Below is a small trained network, with its code and all its weights. Each question gives an input and a class and asks what happens when units are switched off, that is, made to give their printed mean instead of their output.

import numpy as np


def w(rows, s, z=0):
    codes = np.array(rows[::2]) - 128.0
    scale = np.full(codes.shape[1], s)
    scale[-1] = z or s
    return codes * scale


def norm(h):
    return h / np.sqrt((h * h).mean(-1, keepdims=True) + 1e-5)


def f(y):
    return np.maximum(y, 0)


def log_softmax(a):
    a = a - a.max(-1, keepdims=True)
    return a - np.log(np.exp(a).sum(-1, keepdims=True))


def net(x, mask):
    res = np.array(x, float).reshape(1, 5) / 4 @ E
    u = 0
    for l in range(2):
        y = f(norm(res) @ A[l][:, :-1].T + A[l][:, -1])
        res = res + np.where(mask[u : u + 14], y, B[l][:, -1]) @ B[l][:, :-1]
        u += 14
    return log_softmax(norm(res)[-1] @ U[:, :-1].T + U[:, -1])


A, B = {}, {}
E = w([
[133,126,126,134,134,127,124],'x0',
[124,125,128,122,126,126,133],'x1',
[78,39,170,97,175,248,2],'x2',
[142,248,121,177,44,206,44],'x3',
[49,235,203,110,213,15,65],'x4',
],0.0008)
A[0] = w([
[149,170,149,213,66,215,106,82],'L0N1',
[204,41,39,119,92,143,203,30],'L0N2',
[129,17,70,133,84,219,93,107],'L0N3',
[116,77,160,61,206,167,51,11],'L0N4',
[99,62,129,77,183,158,81,34],'L0N5',
[99,64,57,153,53,203,140,236],'L0N6',
[187,59,50,87,100,161,178,82],'L0N7',
[94,113,198,113,162,189,56,26],'L0N8',
[98,110,106,154,143,72,253,132],'L0N9',
[162,236,129,196,39,144,41,107],'L0N10',
[113,120,204,62,224,204,43,46],'L0N11',
[209,82,40,170,27,192,213,122],'L0N12',
[106,139,190,108,130,207,68,9],'L0N13',
[56,153,225,113,203,74,131,56],'L0N14',
],0.0021,0.0015)
B[0] = w([
[154,71,101,61,80,114,41,183],'L0N1',
[46,132,187,237,102,82,184,202],'L0N2',
[200,184,212,97,194,216,174,210],'L0N3',
[72,133,185,254,70,108,216,166],'L0N4',
[116,172,206,213,122,130,187,160],'L0N5',
[188,146,160,48,180,157,61,240],'L0N6',
[97,162,182,212,128,110,157,197],'L0N7',
[141,103,26,58,73,41,103,164],'L0N8',
[184,50,151,145,152,122,33,217],'L0N9',
[39,171,163,143,104,207,200,198],'L0N10',
[94,81,52,169,52,20,177,185],'L0N11',
[22,107,46,103,106,9,63,250],'L0N12',
[178,156,105,18,164,168,78,155],'L0N13',
[226,89,82,151,106,124,163,191],'L0N14',
],0.0023,0.0025)
A[1] = w([
[163,91,193,129,179,204,202,59],'L1N1',
[73,143,63,115,92,124,87,5],'L1N2',
[232,138,84,104,205,111,150,25],'L1N3',
[76,197,81,127,89,104,109,51],'L1N4',
[86,158,48,108,101,123,117,36],'L1N5',
[108,126,199,113,116,204,155,114],'L1N6',
[94,227,71,134,94,203,153,121],'L1N7',
[131,144,86,69,111,138,67,142],'L1N8',
[78,162,87,180,144,92,137,172],'L1N9',
[230,140,69,92,203,106,139,16],'L1N10',
[55,83,143,160,153,76,130,53],'L1N11',
[138,192,198,167,164,198,227,105],'L1N12',
[253,136,133,72,171,191,103,91],'L1N13',
[152,130,76,110,75,94,113,198],'L1N14',
],0.0037,0.0025)
B[1] = w([
[53,223,92,132,142,148,125,181],'L1N1',
[40,235,25,62,72,119,80,164],'L1N2',
[173,233,47,27,220,94,18,158],'L1N3',
[47,177,109,80,115,215,111,193],'L1N4',
[58,192,76,49,44,159,60,161],'L1N5',
[136,166,170,157,193,116,146,187],'L1N6',
[180,60,141,173,176,53,159,210],'L1N7',
[110,115,95,115,69,140,139,206],'L1N8',
[177,54,147,141,120,151,137,254],'L1N9',
[196,251,72,44,247,75,13,155],'L1N10',
[187,126,70,170,68,102,178,233],'L1N11',
[38,174,254,220,253,240,227,166],'L1N12',
[177,42,198,120,87,110,122,181],'L1N13',
[99,157,147,118,186,161,122,252],'L1N14',
],0.0043,0.0023)
U = w([
[234,10,48,254,53,6,237,162],'0',
[6,250,246,248,246,248,252,112],'1',
[2,251,6,4,7,223,19,216],'2',
[239,7,241,3,7,250,9,4],'3',
[252,250,13,17,251,4,11,64],'4',
],0.005,0.0029)

Each question gives the input, the list of numbers given to net, and the class t.
The units are the neurons (one row each of A and B). Each row of codes is followed by its name. A weight is (code - 128) times the scale printed after its matrix; where a second scale follows, it is the last column's (A, B and U).
mask holds one flag per neuron, layer by layer. A switched-off neuron (its flag False) gives its mean, the last column of its row in B, instead of its output. The means were averaged over made-up inputs and are rounded, as every weight is.
A unit's drop is (log p(t) with every unit on - log p(t) with that unit switched off) / (log p(t) with every unit on - log p(t) with every unit switched off).
The circuit of an input: a set's keep is (log p(t) with only the set's units on - log p(t) with every unit switched off) / (log p(t) with every unit on - log p(t) with every unit switched off). Starting from the 12 units with the biggest drops (on a tie, the unit counted first), units are removed one at a time, each time the one whose removal leaves the highest keep (on an exact tie, the one counted first), for as long as the keep stays at least 0.8.
circuit, biggest first: the units of the circuit, biggest drop first
unit that matters most: the unit with the biggest drop
k most important neurons: the k neurons with the biggest drops, biggest first
k most important neurons of layer l: the k neurons of layer l with the biggest drops, biggest first
drop when u is switched off: that unit's drop, to one decimal
input [1,8,7,-4,3], class 0: unit that matters most : L0N11
input [4,3,0,8,6], class 1: circuit, biggest first : [L0N10, L1N12]
input [0,2,5,7,0], class 3: 4 most important neurons : [L0N12, L1N13, L0N3, L1N7]
input [0,2,3,0,3], class 0: 2 most important neurons : [L0N4, L0N12]
input [-5,3,4,2,-2], class 3: circuit, biggest first : [L0N3, L1N13]
input [-4,0,5,-6,0], class 1: 2 most important neurons of layer 1 : [L1N12, L1N1]
input [1,-4,3,3,0], class 3: circuit, biggest first : [L0N12, L1N13]
input [4,-2,2,6,-7], class 3: 3 most important neurons : [L0N3, L0N1, L0N12]
input [-8,5,-2,6,4], class 1: 2 most important neurons : [L0N10, L0N12]
input [7,-5,7,-2,-1], class 1: 3 most important neurons : [L0N3, L0N12, L0N4]
input [3,-7,7,0,2], class 0: 4 most important neurons : [L0N4, L0N11, L0N5, L0N12]
input [0,3,-5,-3,1], class 4: 2 most important neurons : [L0N12, L0N2]
input [-7,-5,8,0,5], class 0: 2 most important neurons : [L0N4, L0N5]
input [0,-7,5,-2,-5], class 1: unit that matters most : L0N3
input [-8,-3,2,1,-1], class 3: 2 most important neurons : [L1N13, L0N3]
input [-8,-1,1,-8,-2], class 1: 2 most important neurons : [L0N12, L0N11]
input [5,-4,1,3,5], class 2: drop when L1N4 is switched off : 0.1
input [8,3,-6,5,-7], class 2: drop when L0N12 is switched off : 4.0
input [7,-2,4,-2,-1], class 1: drop when L0N3 is switched off : 0.4
input [5,-4,-8,4,3], class 1: most important neuron of layer 1 : [L1N12]
input [7,-4,-7,1,-5], class 2: 2 most important neurons of layer 0 : [L0N12, L0N3]
input [2,-7,-3,-8,1], class 4: 2 most important neurons of layer 1 : [L1N3, L1N10]
